array([[-0.26, -0.29,  0.18, -0.06, -0.16,  0.20,  0.01, -0.27,  0.04],
       [-0.24,  0.01,  0.09,  0.23,  0.26,  0.21,  0.12,  0.26, -0.07],
       [-0.24, -0.05,  0.65, -0.23,  0.21,  0.07,  0.32,  0.30,  0.54],
       [ 0.35, -0.02,  0.01,  0.18, -0.20, -0.04, -0.05,  0.54,  0.39],
       [-0.08, -0.10,  0.80,  0.10,  0.14, -0.08, -0.03,  0.06, -0.02],
       [-0.06,  0.09,  0.10,  0.30,  0.24, -0.20, -0.04, -0.16,  0.13],
       [-0.19, -0.16, -0.03,  0.02, -0.28, -0.68, -0.40,  0.00,  0.05],
       [-0.25,  0.12, -0.13, -0.03, -0.24, -0.12,  0.08, -0.05, -0.30],
       [-0.18, -0.21, -0.37, -0.05, -0.42, -0.53,  0.06,  0.09,  0.00],
       [ 0.15, -0.23,  0.10, -0.02, -0.08, -0.12, -0.19, -0.11,  0.21]])
->
array([[ 0.21, -0.11, -0.19, -0.12, -0.08, -0.02,  0.10, -0.23,  0.15],
       [ 0.00,  0.09,  0.06, -0.53, -0.42, -0.05, -0.37, -0.21, -0.18],
       [-0.30, -0.05,  0.08, -0.12, -0.24, -0.03, -0.13,  0.12, -0.25],
       [ 0.05,  0.00, -0.40, -0.68, -0.28,  0.02, -0.03, -0.16, -0.19],
       [ 0.13, -0.16, -0.04, -0.20,  0.24,  0.30,  0.10,  0.09, -0.06],
       [-0.02,  0.06, -0.03, -0.08,  0.14,  0.10,  0.80, -0.10, -0.08],
       [ 0.39,  0.54, -0.05, -0.04, -0.20,  0.18,  0.01, -0.02,  0.35],
       [ 0.54,  0.30,  0.32,  0.07,  0.21, -0.23,  0.65, -0.05, -0.24],
       [-0.07,  0.26,  0.12,  0.21,  0.26,  0.23,  0.09,  0.01, -0.24],
       [ 0.04, -0.27,  0.01,  0.20, -0.16, -0.06,  0.18, -0.29, -0.26]])

array([[-0.27,  0.74],
       [ 0.28,  0.32],
       [-0.24,  0.43]])
->
array([[ 0.43, -0.24],
       [ 0.32,  0.28],
       [ 0.74, -0.27]])

array([[-0.41,  0.22, -0.21, -0.22, -0.27, -0.04, -0.06, -0.55,  0.62,
        -0.51, -0.62,  0.40,  0.43],
       [ 0.59, -0.18, -0.53, -0.25, -0.65, -0.41,  0.42,  0.28, -0.47,
        -0.02, -0.23,  0.38,  0.37],
       [-0.42, -0.25, -0.50, -0.53, -0.33, -0.37, -0.11,  0.46,  0.50,
        -0.42,  0.59,  0.24,  0.60],
       [-0.44, -0.28,  0.24, -0.02, -0.59, -0.10, -0.40,  0.54,  0.47,
         0.42,  0.62,  0.39, -0.70],
       [-0.10, -0.35, -0.67,  0.08,  0.53,  0.06, -0.48,  0.49,  0.58,
        -0.15, -0.56, -0.41,  0.57],
       [-0.34, -0.48, -0.26, -0.31, -0.54, -0.40,  0.38, -0.50, -0.01,
        -0.35,  0.13,  0.46, -0.19]])
->
array([[-0.19,  0.46,  0.13, -0.35, -0.01, -0.50,  0.38, -0.40, -0.54,
        -0.31, -0.26, -0.48, -0.34],
       [ 0.57, -0.41, -0.56, -0.15,  0.58,  0.49, -0.48,  0.06,  0.53,
         0.08, -0.67, -0.35, -0.10],
       [-0.70,  0.39,  0.62,  0.42,  0.47,  0.54, -0.40, -0.10, -0.59,
        -0.02,  0.24, -0.28, -0.44],
       [ 0.60,  0.24,  0.59, -0.42,  0.50,  0.46, -0.11, -0.37, -0.33,
        -0.53, -0.50, -0.25, -0.42],
       [ 0.37,  0.38, -0.23, -0.02, -0.47,  0.28,  0.42, -0.41, -0.65,
        -0.25, -0.53, -0.18,  0.59],
       [ 0.43,  0.40, -0.62, -0.51,  0.62, -0.55, -0.06, -0.04, -0.27,
        -0.22, -0.21,  0.22, -0.41]])

array([[ 0.58, -0.30, -0.62],
       [ 0.53,  0.12, -0.57],
       [ 0.74,  0.00, -0.79],
       [ 0.51,  0.11, -0.55],
       [ 0.63, -0.16, -0.67],
       [ 0.67, -0.08, -0.71],
       [ 0.58,  0.14, -0.62]])
->
array([[-0.62,  0.14,  0.58],
       [-0.71, -0.08,  0.67],
       [-0.67, -0.16,  0.63],
       [-0.55,  0.11,  0.51],
       [-0.79,  0.00,  0.74],
       [-0.57,  0.12,  0.53],
       [-0.62, -0.30,  0.58]])

array([[-0.14,  0.17, -0.08, -0.26, -0.15,  0.48,  0.01, -0.14,  0.36,
        -0.11, -0.17,  0.06,  0.06],
       [-0.03,  0.12,  0.06, -0.26, -0.13,  0.64, -0.03, -0.17,  0.32,
         0.02, -0.33, -0.10,  0.27],
       [-0.32, -0.11, -0.35,  0.00, -0.17, -0.08,  0.08,  0.14,  0.05,
        -0.16,  0.17,  0.16,  0.11]])
->
array([[ 0.11,  0.16,  0.17, -0.16,  0.05,  0.14,  0.08, -0.08, -0.17,
         0.00, -0.35, -0.11, -0.32],
       [ 0.27, -0.10, -0.33,  0.02,  0.32, -0.17, -0.03,  0.64, -0.13,
        -0.26,  0.06,  0.12, -0.03],
       [ 0.06,  0.06, -0.17, -0.11,  0.36, -0.14,  0.01,  0.48, -0.15,
        -0.26, -0.08,  0.17, -0.14]])

array([[-0.27,  0.41,  0.33,  0.14,  0.21, -0.61,  0.28,  0.32,  0.14,
         0.04,  0.09, -0.85, -0.18, -0.63,  0.50,  0.48],
       [-0.18,  0.28,  0.18, -0.07,  0.34, -0.59,  0.23,  0.21, -0.19,
        -0.10,  0.05, -0.44, -0.17, -0.85,  0.30,  0.31]])
->
array([[ 0.31,  0.30, -0.85, -0.17, -0.44,  0.05, -0.10, -0.19,  0.21,
         0.23, -0.59,  0.34, -0.07,  0.18,  0.28, -0.18],
       [ 0.48,  0.50, -0.63, -0.18, -0.85,  0.09,  0.04,  0.14,  0.32,
         0.28, -0.61,  0.21,  0.14,  0.33,  0.41, -0.27]])
